Look-ups in named tables: a row name and a column name give one cell, copied from the table.

noge:
	zagin	dit	gokapu	tolaso	fiv	gudi	pinizup	merovo	giruf
zem	-4770	-2748	-3320	-4221	6317	6417	6463	3703	-4374
fibam	8	2477	-2836	-1787	-2031	-2381	-2005	758	-2095
migo	2445	7178	-5782	-4629	-3765	-5382	-3801	3327	-5221
sorof	190	5615	-5761	-3149	-2934	-3869	-3003	2535	-3777
muv	-5179	-2947	-3852	-3963	6307	6311	6432	3431	-4067
falu	-2213	-1496	-1979	-3771	2178	1936	2048	1718	-3885
sog	3190	9646	-7614	-5140	-4560	-6222	-4289	4462	-5944
munufa	-2474	-2700	-340	3294	-3361	-2527	-3298	-4952	3432
pazakam	-4888	-4981	-256	6410	-4260	-2507	-3875	-8027	6366
zasum	-4903	-5754	676	8310	-4225	-2246	-3832	-9085	8456
sur	-4383	-2448	-3152	-3938	5356	5019	5002	3353	-4191

What is the fiv of sog in noge?
-4560
What is the fiv of muv in noge?
6307
What is the merovo of sog in noge?
4462
What is the gokapu of migo in noge?
-5782
What is the merovo of muv in noge?
3431
What is the tolaso of sur in noge?
-3938
What is the dit of fibam in noge?
2477
What is the merovo of migo in noge?
3327
What is the tolaso of sog in noge?
-5140
Row with the largest gudi: zem

Table vok
         fak  bir  vunok  kuru  mezi
navum     28  109    135   167    95
rominen   33  185    134   154    83
lil       24  161    136   229   123
pezimo   116  173    141   114    69
nevi      25  179    135   216    99
zefi      31  151    142   252   186
gito     167   30    183   114   156
gigive    26  192    134   238   148
pelu      24  178    135   231   113
tuv      184   25    192   164   215

What is the vunok of gito in vok?
183
What is the kuru of pezimo in vok?
114
What is the bir of rominen in vok?
185
What is the bir of gigive in vok?
192
What is the vunok of tuv in vok?
192
What is the bir of zefi in vok?
151
What is the fak of pelu in vok?
24
What is the mezi of gito in vok?
156
What is the mezi of rominen in vok?
83
What is the fak of rominen in vok?
33
What is the bir of pelu in vok?
178
Which row has the largest kuru? zefi

fod.tsv
	zigapef	keb	radumo	dizudi	todo	mutad
toz	5.8	-3.5	-0.4	5.4	-2.9	3.0
famo	-2.1	-1.6	2.2	-1.6	1.1	2.0
milu	6.2	-1.2	0.6	3.9	-3.0	0.9
migi	0.3	-0.1	-7.8	-1.1	-6.2	1.3
fir	-1.9	-0.8	-1.4	-1.2	-2.8	-2.2
bazi	-0.2	1.1	-0.8	0.4	-0.2	-2.5
nobeler	-3.4	-0.7	-5.1	1.4	-2.5	-0.6
masanu	0.0	-0.7	-5.4	-0.2	-3.5	-0.1
dolizig	-1.4	-0.8	-5.0	-2.5	-4.2	0.6
gano	-1.2	0.2	-0.4	-2.5	-1.5	1.8
supel	-1.8	-0.8	-1.9	-0.3	-1.6	1.3

dizudi of fir is -1.2
radumo of masanu is -5.4
zigapef of fir is -1.9
radumo of supel is -1.9
keb of migi is -0.1
radumo of toz is -0.4
dizudi of bazi is 0.4
mutad of migi is 1.3
radumo of dolizig is -5.0
todo of fir is -2.8
mutad of supel is 1.3
keb of bazi is 1.1
keb of supel is -0.8
radumo of bazi is -0.8
keb of milu is -1.2
mutad of gano is 1.8
keb of nobeler is -0.7
Which row has the largest keb? bazi

Table tezuro
,nibade,fep,fadoki,farefat,sorugud,nam
kir,71.2,14.7,31.3,26.1,-57.8,75.1
mosop,71.2,14.7,21.0,26.1,-78.1,73.8
pebuz,71.2,15.3,31.3,26.1,-9.4,73.8
tofuteb,71.2,14.7,31.3,26.1,-73.2,73.8
kis,71.2,14.7,31.3,34.4,-57.8,73.8

fep of kis = 14.7
fep of tofuteb = 14.7
fadoki of tofuteb = 31.3
fadoki of mosop = 21.0
nam of mosop = 73.8
nam of tofuteb = 73.8
fadoki of kis = 31.3
nam of kis = 73.8
farefat of pebuz = 26.1
sorugud of pebuz = -9.4
farefat of mosop = 26.1
nibade of kis = 71.2
farefat of tofuteb = 26.1
nibade of tofuteb = 71.2
fadoki of pebuz = 31.3
nam of kir = 75.1
fep of mosop = 14.7
Row with the largest sorugud: pebuz

Table mos
	gage	veruv	dezodig
dav	361	876	521
gavobo	707	365	566
fal	190	546	527
logel	559	356	393
mutal	328	478	433
sug	348	381	447
fone	419	448	324
sogop	460	529	486
von	648	446	577
nofosu	477	504	414
fatera	263	435	440
tokomik	333	535	515

dezodig of tokomik = 515
veruv of dav = 876
veruv of gavobo = 365
veruv of sug = 381
gage of mutal = 328
gage of dav = 361
dezodig of gavobo = 566
dezodig of sug = 447
veruv of nofosu = 504
Which row has the largest gage? gavobo

roziriz
         feravak  zivil  naneno  pazugo  romam  leza  sasa  binafuv
lerara      0.62   0.42    0.48    0.22   0.57  0.49  0.62     0.67
buk         0.69   0.44    0.52    0.16   0.61  0.50  0.63     0.76
dom         0.64   0.43    0.49    0.20   0.58  0.49  0.62     0.70
kabonen     0.60   0.42    0.48    0.24   0.56  0.48  0.61     0.65
vukiba      0.56   0.42    0.47    0.28   0.53  0.48  0.58     0.61

pazugo of kabonen = 0.24
sasa of dom = 0.62
naneno of lerara = 0.48
feravak of buk = 0.69
pazugo of lerara = 0.22
romam of kabonen = 0.56
sasa of buk = 0.63
Which row has the largest naneno? buk

lor.csv
,gusamal,zomim,mopige,nupup,laka,pegilob,duvod,topuz,nef
mamore,-23.028,13.713,-45.482,8.075,63.741,-23.514,-2.724,91.012,-10.878
nufe,-48.274,80.394,50.173,-20.431,8.600,-23.938,-9.517,-56.353,1.607
gopevof,-0.208,1.037,-11.245,-7.015,29.524,12.306,15.951,28.274,-11.143
tol,-37.788,-19.950,-44.877,1.656,61.001,-18.672,-5.554,93.692,10.547
nur,-5.789,3.685,-31.676,30.774,69.170,-7.379,-4.924,52.496,-23.951

What is the zomim of nufe in lor?
80.394
What is the zomim of gopevof in lor?
1.037
What is the nef of tol in lor?
10.547
What is the duvod of gopevof in lor?
15.951
What is the laka of nufe in lor?
8.600
What is the nupup of mamore in lor?
8.075
What is the gusamal of mamore in lor?
-23.028
What is the zomim of tol in lor?
-19.950
What is the nef of nufe in lor?
1.607
What is the gusamal of nufe in lor?
-48.274
What is the topuz of tol in lor?
93.692
What is the zomim of mamore in lor?
13.713
What is the duvod of nur in lor?
-4.924
What is the pegilob of gopevof in lor?
12.306
What is the nupup of gopevof in lor?
-7.015
What is the zomim of nur in lor?
3.685

runetav:
,zibunum,novuz,sibas,mev,zabela,dit,tesop
bunof,-5882,-3386,9981,-11139,10371,16315,37754
letilod,-14857,5070,1926,-33143,-9304,4285,8487
tuladi,-14957,14146,49929,39244,78839,19065,-40281
gul,2078,32249,-15636,37956,-7839,-28053,-18193
zolef,22272,23127,-17998,-9077,2179,522,3359
sedev,17531,-26653,-72148,-40047,-64444,-587,81164
goka,10832,563,14371,39205,-10411,-632,2196
kolum,-26127,6141,40283,30790,25336,-5172,-12753
divebin,8052,-17212,-26604,-3260,24439,-8543,-32345
serari,552,14844,-4557,30631,-4043,-45445,-19551

zabela of zolef: 2179
dit of serari: -45445
zibunum of letilod: -14857
mev of kolum: 30790
zabela of gul: -7839
mev of zolef: -9077
novuz of zolef: 23127
tesop of goka: 2196
dit of tuladi: 19065
zibunum of goka: 10832
zabela of divebin: 24439
zabela of letilod: -9304
zibunum of bunof: -5882
tesop of sedev: 81164
zabela of tuladi: 78839
dit of bunof: 16315
zibunum of tuladi: -14957
dit of divebin: -8543
tesop of bunof: 37754
sibas of gul: -15636

